Read these off the matrix that follows.
1) Give the second largest entry.
2) Give the 1st entry in reading order.
3) Give the entry in the bottom-right corner.
4) Give the smallest entry in the last row.
5) Give the top-right entry.
6) Give the entry directly above the smallest entry.
7) Give the entry just left of the smallest entry.
8) Give the entry directly above 35.
[[  7 -32   3   6   1 -14 -12  -7 -13   7  -1  -8  10 -19  -7  13]
 [  7  20  21  11   9  -1 -15  -2 -16  10  -6 -15  -3 -32   0  -8]
 [-12   5 -19  16  21   4   0 -25 -18   0   3 -13   1  12  -8 -10]
 [ -2  17  -2  -5  16 -31  29 -10  -3   8  -8   0   2  -9  -4  -7]
 [ -9   3 -12   8  19 -15  16 -26 -11   3   3 -11   2   9  -4 -17]
 [  1 -23  -5   7  14   1   0  -5 -10  -2 -10   1   7 -14 -22  35]
 [  5  24  15  -2  16 -19  14  -1  -5   5 -12  -5  -3 -20  -4  -5]
 [  8   8  19  16   6  -3 -16  -3 -16   9  -3 -22  -3 -35   2  -8]
 [  4  28  13  20  12   4 -11  -1 -11   9  -8  -8  -1 -20  -9  -1]
 [  2  -7 -13   5   2 -24  -1 -14  -4  19  -1   7  17 -10 -14  18]
 [ -4  -5  -9  13  21  12   1  -8  -7  -4 -13   2   7  -6 -25  21]
 [  8 -28   4   4   5  -8  -9  -8 -13   3  -3  -9   6 -20 -10  15]]
1) 29
2) 7
3) 15
4) -28
5) 13
6) -20
7) -3
8) -17

Questions about the array below.
1) Give the first entry on the main diagonal.
2) Give the top-right entry.
3) Give the bottom-right entry.
4) Give the entry directly above -27.
5) Give the third entry in reading order.
6) Give the largest entry in the last row.
7) Give the entry directly above the largest entry.
8) Give the third entry on the main diagonal.
[[ 27 -26  -2  21  11 -28  19 -20  -3  11  17]
 [ 27 -26 -10  21  11 -28  19 -15  -9  11  23]
 [ 27 -38  21   9 -20  12  -6  15 -15  17 -10]
 [ 27  -7 -34  21  16   5 -26  10   9 -29   7]
 [ 27 -13 -26  21  16   5 -26  15  -3 -29  12]
 [ 27  17 -26 -33   0  25  19  15   3 -16 -26]
 [ 27   5 -34 -15  21  18  13  -5 -27   4  23]
 [ 27 -38  21  -9  21 -28  13 -15  27 -16  -4]
 [ 27 -38  21  15 -20  25 -26  10  21 -29  28]
 [ 27 -38  21   3  -5 -15  13  20 -33  17 -10]]
1) 27
2) 17
3) -10
4) 3
5) -2
6) 27
7) -4
8) 21
